Below is a small trained network, with its code and all its weights. Each question gives an input and a target symbol and asks what happens when units are switched off, that is, made to give their printed mean instead of their output.

import numpy as np


def w(rows, s, z=0):
    codes = np.array(rows[::2]) - 128.0
    scale = np.full(codes.shape[1], s)
    scale[-1] = z or s
    return codes * scale


def norm(h):
    return h / np.sqrt((h * h).mean(-1, keepdims=True) + 1e-5)


def f(y):
    return np.maximum(y, 0)


def softmax(a):
    e = np.exp(a - a.max(-1, keepdims=True))
    return e / e.sum(-1, keepdims=True)


def log_softmax(a):
    a = a - a.max(-1, keepdims=True)
    return a - np.log(np.exp(a).sum(-1, keepdims=True))


def net(x, mask):
    ids = ['αβγδεθλμξπστφψω'.index(c) for c in x.split()]
    T = len(ids)
    res = E[ids] + P[:T]
    r = norm(res)
    for j in range(3):
        rows = slice(2 * j, 2 * j + 2)
        q, k, v = (r @ M[0][rows].T for M in (Q, K, V))
        z = softmax(np.where(np.tri(T) > 0, q @ k.T / 2**0.5, -1e9)) @ v
        o = O[0][rows]
        res = res + np.where(mask[j], z, o[:, -1]) @ o[:, :-1]
    y = f(norm(res) @ A[0][:, :-1].T + A[0][:, -1])
    res = res + np.where(mask[3:7], y, B[0][:, -1]) @ B[0][:, :-1]
    return log_softmax(norm(res)[-1] @ U[:, :-1].T + U[:, -1])


Q, K, V, O, A, B = {}, {}, {}, {}, {}, {}
E = w([
[117,139,117,153,131],'α',
[126,149,141,151,122],'β',
[117,151,138,147,125],'γ',
[119,148,154,132,137],'δ',
[174,53,100,2,124],'ε',
[115,130,132,140,151],'θ',
[129,137,141,139,143],'λ',
[116,117,130,149,134],'μ',
[110,146,134,135,143],'ξ',
[106,127,137,136,134],'π',
[103,128,117,146,135],'σ',
[107,141,126,151,111],'τ',
[122,130,158,137,117],'φ',
[118,123,131,132,129],'ψ',
[116,140,161,125,158],'ω',
],0.0065)
P = w([
[205,108,79,61,74],'0',
[141,119,188,155,153],'1',
[146,125,184,138,145],'2',
[141,139,171,139,155],'3',
[146,120,207,135,164],'4',
[141,112,207,145,163],'5',
[140,110,224,154,155],'6',
[128,106,220,140,157],'7',
[117,90,218,156,182],'8',
[125,108,251,160,193],'9',
[113,85,241,154,162],'10',
[105,80,244,158,179],'11',
],0.0011)
Q[0] = w([
[164,132,75,175,110],'h1',
[139,152,109,143,97],'h1',
[74,158,254,207,198],'h2',
[139,117,83,111,120],'h2',
[190,130,38,90,71],'h3',
[102,107,205,156,172],'h3',
],0.0084)
K[0] = w([
[64,163,195,205,149],'h1',
[89,171,189,117,159],'h1',
[204,94,43,3,98],'h2',
[107,144,187,180,154],'h2',
[26,159,234,232,159],'h3',
[185,130,56,31,104],'h3',
],0.007)
V[0] = w([
[115,105,161,181,127],'h1',
[168,94,157,89,146],'h1',
[219,126,177,145,209],'h2',
[111,124,252,97,37],'h2',
[130,232,134,59,151],'h3',
[204,153,99,137,60],'h3',
],0.0044)
O[0] = w([
[155,163,63,103,76,253],'h1',
[130,76,103,88,158,119],'h1',
[123,165,64,12,40,116],'h2',
[183,85,1,151,209,119],'h2',
[48,208,57,161,193,150],'h3',
[193,213,46,178,28,84],'h3',
],0.0045,0.0016)
A[0] = w([
[105,115,2,173,169,2],'n1',
[176,43,124,200,197,83],'n2',
[188,119,131,141,163,129],'n3',
[192,142,226,129,130,106],'n4',
],0.0051,0.00096)
B[0] = w([
[201,103,252,124,155,202],'n1',
[26,78,44,61,3,255],'n2',
[37,191,176,100,67,173],'n3',
[179,112,28,127,160,204],'n4',
],0.0032,0.0034)
U = w([
[140,170,173,187,86,95],'α',
[188,182,91,166,123,253],'β',
[155,172,120,187,153,154],'γ',
[148,173,59,120,240,168],'δ',
[170,76,127,2,154,70],'ε',
[71,171,230,22,98,108],'θ',
[121,217,42,44,74,139],'λ',
[219,73,179,97,43,212],'μ',
[42,211,157,172,209,125],'ξ',
[73,4,123,173,187,225],'π',
[133,115,225,195,135,43],'σ',
[120,136,101,226,82,31],'τ',
[216,85,23,111,140,159],'φ',
[124,117,79,141,83,44],'ψ',
[108,147,114,34,225,2],'ω',
],0.0096,0.0019)

Each question gives the input, a string of symbols that net reads in full, and the target symbol t.
The units are the heads (2 rows each of Q, K, V and O) and the neurons (one row each of A and B). Each row of codes is followed by its name. A weight is (code - 128) times the scale printed after its matrix; where a second scale follows, it is the last column's (O, A, B and U).
mask holds one flag per unit, heads first, then neurons. A switched-off unit (its flag False) gives its mean, the last column of its rows in O or B, instead of its output. The means were averaged over made-up inputs and are rounded, as every weight is.
A unit's drop is (log p(t) with every unit on - log p(t) with that unit switched off) / (log p(t) with every unit on - log p(t) with every unit switched off).
The circuit of an input: a set's keep is (log p(t) with only the set's units on - log p(t) with every unit switched off) / (log p(t) with every unit on - log p(t) with every unit switched off). Starting from all 7 units, units are removed one at a time, each time the one whose removal leaves the highest keep (on an exact tie, the one counted first), for as long as the keep stays at least 0.8.
units of the circuit, in order: the units of the circuit, biggest drop first
unit that matters most: the unit with the biggest drop
k most important neurons: the k neurons with the biggest drops, biggest first
heads that matter: for each layer, one digit per head in row order, 1 if its drop is at least 0.15 and else 0, layers parted by /
drop of u: that unit's drop, to one decimal
input σ π θ μ π, target σ: units of the circuit, in order => (h2)
input φ ε θ π μ, target μ: units of the circuit, in order => (n1 h2)
input π δ θ π λ π π λ μ β α, target π: units of the circuit, in order => (h2 h3)
input ξ π ψ λ π φ ψ, target ξ: heads that matter => 001
input π π π θ, target π: units of the circuit, in order => (h2 n2)
input τ ψ π, target τ: units of the circuit, in order => (h3 h2 n2)
input ξ π δ ε β ψ π ξ λ θ π φ, target φ: 3 most important neurons => (n4 n1 n2)
input μ π π ξ λ ξ τ π α, target μ: drop of h3 => 1.1
input π θ μ φ ω μ γ θ θ ψ, target π: heads that matter => 010
input μ μ θ π γ π θ α π ξ σ, target μ: drop of h3 => 1.1
input μ θ θ θ θ ξ θ π π, target μ: heads that matter => 001
input ξ θ π μ π π σ, target ξ: drop of n2 => 0.1
input σ ω θ δ, target σ: heads that matter => 010
input δ σ θ ψ π β τ, target δ: heads that matter => 011
input ξ μ γ π φ π, target ξ: unit that matters most => h3
